Here is a tiny trained network, its code and every weight. The questions are about switching its units off for an input and a class, where a switched-off unit gives its printed mean instead of its output.

import numpy as np


def w(rows, s, z=0):
    codes = np.array(rows[::2]) - 128.0
    scale = np.full(codes.shape[1], s)
    scale[-1] = z or s
    return codes * scale


def norm(h):
    return h / np.sqrt((h * h).mean(-1, keepdims=True) + 1e-5)


def f(y):
    return np.maximum(y, 0)


def log_softmax(a):
    a = a - a.max(-1, keepdims=True)
    return a - np.log(np.exp(a).sum(-1, keepdims=True))


def net(x, mask):
    res = np.array(x, float).reshape(1, 5) / 4 @ E
    u = 0
    for l in range(2):
        y = f(norm(res) @ A[l][:, :-1].T + A[l][:, -1])
        res = res + np.where(mask[u : u + 15], y, B[l][:, -1]) @ B[l][:, :-1]
        u += 15
    return log_softmax(norm(res)[-1] @ U[:, :-1].T + U[:, -1])


A, B = {}, {}
E = w([
[102,149,135,6,161,156,156],'x0',
[96,138,85,140,168,10,105],'x1',
[130,129,129,127,128,128,127],'x2',
[142,99,183,140,228,136,107],'x3',
[129,130,128,128,128,128,131],'x4',
],0.022)
A[0] = w([
[169,119,154,100,93,216,116,135],'0.n0',
[99,142,84,96,51,100,122,118],'0.n1',
[133,121,121,139,165,89,126,34],'0.n2',
[143,133,111,172,62,131,113,46],'0.n3',
[147,113,120,241,111,84,133,116],'0.n4',
[164,159,93,182,26,100,113,102],'0.n5',
[137,139,94,124,25,180,146,100],'0.n6',
[128,120,135,132,119,185,126,221],'0.n7',
[156,121,144,221,120,186,123,39],'0.n8',
[151,120,144,238,130,132,115,111],'0.n9',
[138,103,164,226,58,190,127,63],'0.n10',
[158,140,119,80,131,74,113,2],'0.n11',
[149,109,148,156,141,234,141,92],'0.n12',
[107,142,90,88,4,129,125,140],'0.n13',
[107,147,63,103,21,74,152,75],'0.n14',
],0.025,0.0069)
B[0] = w([
[13,204,172,144,85,171,119,236],'0.n0',
[234,154,115,180,100,169,155,212],'0.n1',
[84,54,120,79,131,134,57,159],'0.n2',
[90,154,198,61,177,92,114,186],'0.n3',
[28,226,182,159,48,191,100,252],'0.n4',
[83,196,219,2,217,125,81,235],'0.n5',
[7,14,119,96,100,93,85,228],'0.n6',
[173,38,178,75,95,194,159,200],'0.n7',
[242,41,127,153,151,62,116,209],'0.n8',
[194,77,45,244,69,165,169,235],'0.n9',
[215,57,78,113,209,24,154,235],'0.n10',
[178,102,77,135,180,97,192,153],'0.n11',
[249,217,165,171,143,153,146,223],'0.n12',
[80,37,33,108,29,141,112,247],'0.n13',
[232,239,173,171,160,116,196,239],'0.n14',
],0.034,0.018)
A[1] = w([
[97,212,133,123,164,93,92,36],'1.n0',
[149,140,100,105,115,92,170,88],'1.n1',
[149,161,123,133,159,152,152,80],'1.n2',
[102,180,120,161,103,118,71,120],'1.n3',
[22,88,77,124,83,141,77,91],'1.n4',
[92,45,129,52,225,53,73,96],'1.n5',
[84,54,169,156,81,121,117,76],'1.n6',
[25,105,62,224,140,95,36,1],'1.n7',
[95,186,156,108,145,159,93,66],'1.n8',
[76,115,109,168,140,150,114,83],'1.n9',
[100,134,149,118,105,215,105,132],'1.n10',
[138,119,140,117,155,93,118,35],'1.n11',
[164,151,3,116,144,78,159,47],'1.n12',
[86,76,108,75,238,84,121,111],'1.n13',
[89,165,178,133,230,165,125,128],'1.n14',
],0.031,0.007)
B[1] = w([
[107,180,88,149,74,77,109,169],'1.n0',
[70,132,99,151,179,110,148,162],'1.n1',
[75,106,116,134,132,105,122,167],'1.n2',
[145,177,92,98,139,108,93,179],'1.n3',
[171,122,63,189,57,133,134,215],'1.n4',
[95,66,174,57,141,109,79,252],'1.n5',
[90,161,75,115,135,110,84,206],'1.n6',
[88,116,121,156,254,193,63,174],'1.n7',
[183,157,162,167,113,111,106,190],'1.n8',
[112,120,102,120,163,133,83,153],'1.n9',
[95,94,116,127,133,154,196,224],'1.n10',
[92,113,117,118,111,163,141,154],'1.n11',
[145,125,99,74,206,105,177,183],'1.n12',
[172,107,160,87,88,72,88,215],'1.n13',
[95,121,196,92,144,147,156,194],'1.n14',
],0.063,0.019)
U = w([
[117,61,170,39,121,76,75,252],'0',
[244,80,138,208,142,114,130,5],'1',
[93,250,163,106,103,94,104,115],'2',
[102,152,75,176,189,162,41,136],'3',
[69,102,54,116,43,166,160,71],'4',
[103,135,218,123,134,192,183,127],'5',
[144,146,65,91,191,88,197,106],'6',
],0.023,0.0029)

Each question gives the input, the list of numbers given to net, and the class t.
The units are the neurons (one row each of A and B). Each row of codes is followed by its name. A weight is (code - 128) times the scale printed after its matrix; where a second scale follows, it is the last column's (A, B and U).
mask holds one flag per neuron, layer by layer. A switched-off neuron (its flag False) gives its mean, the last column of its row in B, instead of its output. The means were averaged over made-up inputs and are rounded, as every weight is.
A unit's drop is (log p(t) with every unit on - log p(t) with that unit switched off) / (log p(t) with every unit on - log p(t) with every unit switched off).
unit that matters most: the unit with the biggest drop
k most important neurons: the k neurons with the biggest drops, biggest first
top k neurons in layer l: the k neurons of layer l with the biggest drops, biggest first
drop when u is switched off: that unit's drop, to one decimal
input [1,-4,-3,1,-8], class 5: top neuron in layer 0	0.n12
input [0,7,2,3,-8], class 3: top 2 neurons in layer 0	0.n5, 0.n10
input [0,6,-4,-4,-2], class 2: 2 most important neurons	0.n10, 0.n9
input [0,-4,5,2,6], class 1: top 2 neurons in layer 0	0.n12, 0.n5
input [1,-7,7,4,-4], class 5: 2 most important neurons	0.n0, 0.n9
input [2,0,-8,-7,-3], class 4: 2 most important neurons	0.n13, 0.n10
input [0,8,-3,-8,-6], class 2: 2 most important neurons	0.n5, 0.n10
input [-8,2,7,-3,2], class 2: 2 most important neurons	0.n4, 0.n5
input [-8,1,-4,2,0], class 3: 4 most important neurons	0.n9, 0.n4, 0.n14, 0.n12
input [1,-6,4,7,-5], class 5: 2 most important neurons	0.n0, 0.n9
input [4,-4,-3,0,-3], class 4: 2 most important neurons	0.n14, 0.n5
input [-6,-8,3,1,6], class 1: 2 most important neurons	0.n12, 0.n9
input [0,5,7,-1,0], class 2: top 2 neurons in layer 0	0.n10, 0.n9
input [0,-2,-5,3,4], class 1: unit that matters most	0.n5
input [-6,2,5,-7,7], class 2: 2 most important neurons	0.n4, 0.n14
input [3,-8,2,3,-5], class 5: drop when 0.n0 is switched off	0.1
input [4,-2,5,-8,-5], class 4: drop when 0.n13 is switched off	0.6
input [-4,-8,-1,2,-4], class 1: drop when 0.n12 is switched off	0.6
